Below is a small trained network, with its code and all its weights. Each question gives an input and a class and asks what happens when units are switched off, that is, made to give their printed mean instead of their output.

import numpy as np


def w(rows, s, z=0):
    codes = np.array(rows[::2]) - 128.0
    scale = np.full(codes.shape[1], s)
    scale[-1] = z or s
    return codes * scale


def f(y):
    return np.maximum(y, 0)


def log_softmax(a):
    a = a - a.max(-1, keepdims=True)
    return a - np.log(np.exp(a).sum(-1, keepdims=True))


def net(x, mask):
    res = np.array(x, float).reshape(1, 8) / 4 @ E
    y = f(res @ A[0][:, :-1].T + A[0][:, -1])
    res = res + np.where(mask, y, B[0][:, -1]) @ B[0][:, :-1]
    return log_softmax(res[-1] @ U[:, :-1].T + U[:, -1])


A, B = {}, {}
E = w([
[111,210,234,239],'x0',
[126,130,131,130],'x1',
[200,80,56,214],'x2',
[129,127,129,127],'x3',
[78,237,52,151],'x4',
[129,124,129,126],'x5',
[27,2,65,154],'x6',
[128,128,129,129],'x7',
],0.007)
A[0] = w([
[156,140,187,207,16],'neuron 0',
[160,82,80,130,220],'neuron 1',
[25,105,85,151,131],'neuron 2',
[155,64,167,110,64],'neuron 3',
[141,100,153,123,216],'neuron 4',
[165,76,197,158,112],'neuron 5',
[85,141,182,206,77],'neuron 6',
[217,135,48,163,115],'neuron 7',
[60,123,159,101,36],'neuron 8',
[101,159,146,26,106],'neuron 9',
[102,91,146,138,77],'neuron 10',
[129,169,77,97,192],'neuron 11',
[88,134,159,84,70],'neuron 12',
[169,69,22,87,143],'neuron 13',
[91,138,186,200,41],'neuron 14',
[221,87,201,223,152],'neuron 15',
[73,98,227,49,39],'neuron 16',
[95,112,189,196,112],'neuron 17',
[223,60,136,186,91],'neuron 18',
[56,103,113,147,63],'neuron 19',
[90,218,60,125,62],'neuron 20',
[192,176,130,76,145],'neuron 21',
[191,221,111,77,74],'neuron 22',
[107,165,142,99,22],'neuron 23',
[73,58,112,168,131],'neuron 24',
[137,200,86,129,235],'neuron 25',
[184,39,204,100,162],'neuron 26',
[212,119,91,187,49],'neuron 27',
[174,201,165,139,107],'neuron 28',
[171,119,55,216,67],'neuron 29',
[170,103,122,32,190],'neuron 30',
[133,136,114,115,245],'neuron 31',
[112,182,51,166,95],'neuron 32',
[145,126,112,133,255],'neuron 33',
[13,166,142,62,61],'neuron 34',
[140,141,60,1,60],'neuron 35',
[99,143,171,87,28],'neuron 36',
[208,29,105,236,82],'neuron 37',
[82,156,75,138,180],'neuron 38',
[230,177,115,66,102],'neuron 39',
[190,141,75,92,186],'neuron 40',
[133,146,195,193,69],'neuron 41',
[46,177,51,147,151],'neuron 42',
[223,90,56,49,76],'neuron 43',
[219,161,145,97,46],'neuron 44',
[55,65,118,130,67],'neuron 45',
[169,119,92,149,108],'neuron 46',
[158,155,49,189,74],'neuron 47',
],0.0094,0.0049)
B[0] = w([
[85,131,69,149,171],'neuron 0',
[124,155,170,164,226],'neuron 1',
[215,91,116,169,223],'neuron 2',
[33,71,211,113,167],'neuron 3',
[149,107,179,143,193],'neuron 4',
[39,131,185,112,181],'neuron 5',
[101,156,33,178,190],'neuron 6',
[134,201,144,66,200],'neuron 7',
[186,159,67,115,155],'neuron 8',
[135,211,118,117,207],'neuron 9',
[200,81,121,67,147],'neuron 10',
[74,110,189,192,204],'neuron 11',
[187,237,55,55,160],'neuron 12',
[99,182,111,180,253],'neuron 13',
[78,155,2,139,178],'neuron 14',
[79,101,158,127,226],'neuron 15',
[178,207,139,38,198],'neuron 16',
[94,147,53,195,187],'neuron 17',
[146,201,126,31,188],'neuron 18',
[205,52,59,133,170],'neuron 19',
[83,69,198,58,194],'neuron 20',
[174,43,88,154,208],'neuron 21',
[167,38,71,128,210],'neuron 22',
[159,148,107,69,143],'neuron 23',
[202,102,111,160,213],'neuron 24',
[139,56,199,167,235],'neuron 25',
[93,81,220,117,232],'neuron 26',
[186,181,134,55,171],'neuron 27',
[109,78,108,122,209],'neuron 28',
[141,213,122,58,190],'neuron 29',
[106,167,162,233,238],'neuron 30',
[97,99,236,229,212],'neuron 31',
[120,101,241,6,189],'neuron 32',
[132,144,219,156,215],'neuron 33',
[225,243,143,37,205],'neuron 34',
[74,203,45,181,221],'neuron 35',
[159,154,108,82,151],'neuron 36',
[173,183,135,33,218],'neuron 37',
[122,73,217,143,205],'neuron 38',
[180,39,64,173,212],'neuron 39',
[76,146,155,169,209],'neuron 40',
[103,136,36,166,186],'neuron 41',
[116,11,218,107,229],'neuron 42',
[59,150,65,156,222],'neuron 43',
[229,21,53,128,179],'neuron 44',
[168,107,68,153,193],'neuron 45',
[141,175,76,120,159],'neuron 46',
[147,209,169,17,179],'neuron 47',
],0.0058,0.007)
U = w([
[79,112,174,90,188],'0',
[185,240,75,4,31],'1',
[125,146,141,146,243],'2',
[125,147,143,141,219],'3',
[205,56,37,106,22],'4',
[63,195,71,175,2],'5',
],0.012,0.006)

Each question gives the input, the list of numbers given to net, and the class t.
The units are the neurons (one row each of A and B). Each row of codes is followed by its name. A weight is (code - 128) times the scale printed after its matrix; where a second scale follows, it is the last column's (A, B and U).
mask holds one flag per neuron, in row order. A switched-off neuron (its flag False) gives its mean, the last column of its row in B, instead of its output. The means were averaged over made-up inputs and are rounded, as every weight is.
A unit's drop is (log p(t) with every unit on - log p(t) with that unit switched off) / (log p(t) with every unit on - log p(t) with every unit switched off).
The circuit of an input: a set's keep is (log p(t) with only the set's units on - log p(t) with every unit switched off) / (log p(t) with every unit on - log p(t) with every unit switched off). Starting from the 12 units with the biggest drops (on a tie, the unit counted first), units are removed one at a time, each time the one whose removal leaves the highest keep (on an exact tie, the one counted first), for as long as the keep stays at least 0.8.
units of the circuit, in order: the units of the circuit, biggest drop first
most important unit: the unit with the biggest drop
k most important neurons: the k neurons with the biggest drops, biggest first
drop when u is switched off: that unit's drop, to one decimal
input [-8,7,6,-4,-8,3,6,-8], class 0: units of the circuit, in order : (neuron 26; neuron 3)
input [-1,3,3,-6,6,-4,8,3], class 4: units of the circuit, in order : (neuron 2)
input [-3,-3,7,4,-7,7,-5,-8], class 0: units of the circuit, in order : (neuron 26; neuron 15)
input [-1,4,6,-7,7,-7,2,5], class 0: units of the circuit, in order : (neuron 42; neuron 32; neuron 20)
input [-2,-7,-5,-1,-3,-3,-1,-1], class 1: units of the circuit, in order : (neuron 16; neuron 42)
input [-8,-6,-4,1,-5,1,-4,8], class 5: units of the circuit, in order : (neuron 35; neuron 43; neuron 30)
input [7,-7,-5,-7,7,2,2,-5], class 0: 2 most important neurons : (neuron 42; neuron 20)
input [-2,-5,5,3,-2,-4,-8,7], class 4: 2 most important neurons : (neuron 44; neuron 39)
input [8,7,-1,4,0,6,-8,6], class 4: 2 most important neurons : (neuron 44; neuron 22)
input [-8,-5,-8,5,-1,6,1,3], class 1: 4 most important neurons : (neuron 34; neuron 16; neuron 12; neuron 9)
input [-6,5,-1,-6,2,0,-7,6], class 4: 2 most important neurons : (neuron 39; neuron 22)
input [7,3,7,3,-2,-5,0,4], class 1: 2 most important neurons : (neuron 37; neuron 18)
input [2,-8,8,-7,6,5,-7,-5], class 1: 4 most important neurons : (neuron 47; neuron 7; neuron 29; neuron 27)
input [-6,2,-7,-3,-7,-1,8,7], class 4: units of the circuit, in order : (neuron 45)
input [0,3,-7,0,6,6,6,-7], class 1: 2 most important neurons : (neuron 34; neuron 12)
input [-5,6,-5,-3,8,8,2,-8], class 0: 2 most important neurons : (neuron 42; neuron 20)
input [-8,8,-1,-7,5,-1,2,-6], class 5: 2 most important neurons : (neuron 35; neuron 13)
input [3,-4,-4,-3,8,-1,-5,5], class 0: drop when neuron 20 is switched off : 0.2
input [-2,-5,-8,-4,0,0,2,5], class 1: drop when neuron 38 is switched off : 0.0
input [7,6,-8,0,6,1,5,0], class 1: drop when neuron 8 is switched off : 0.1
input [-7,-6,5,1,2,-5,-4,5], class 5: most important unit : neuron 43
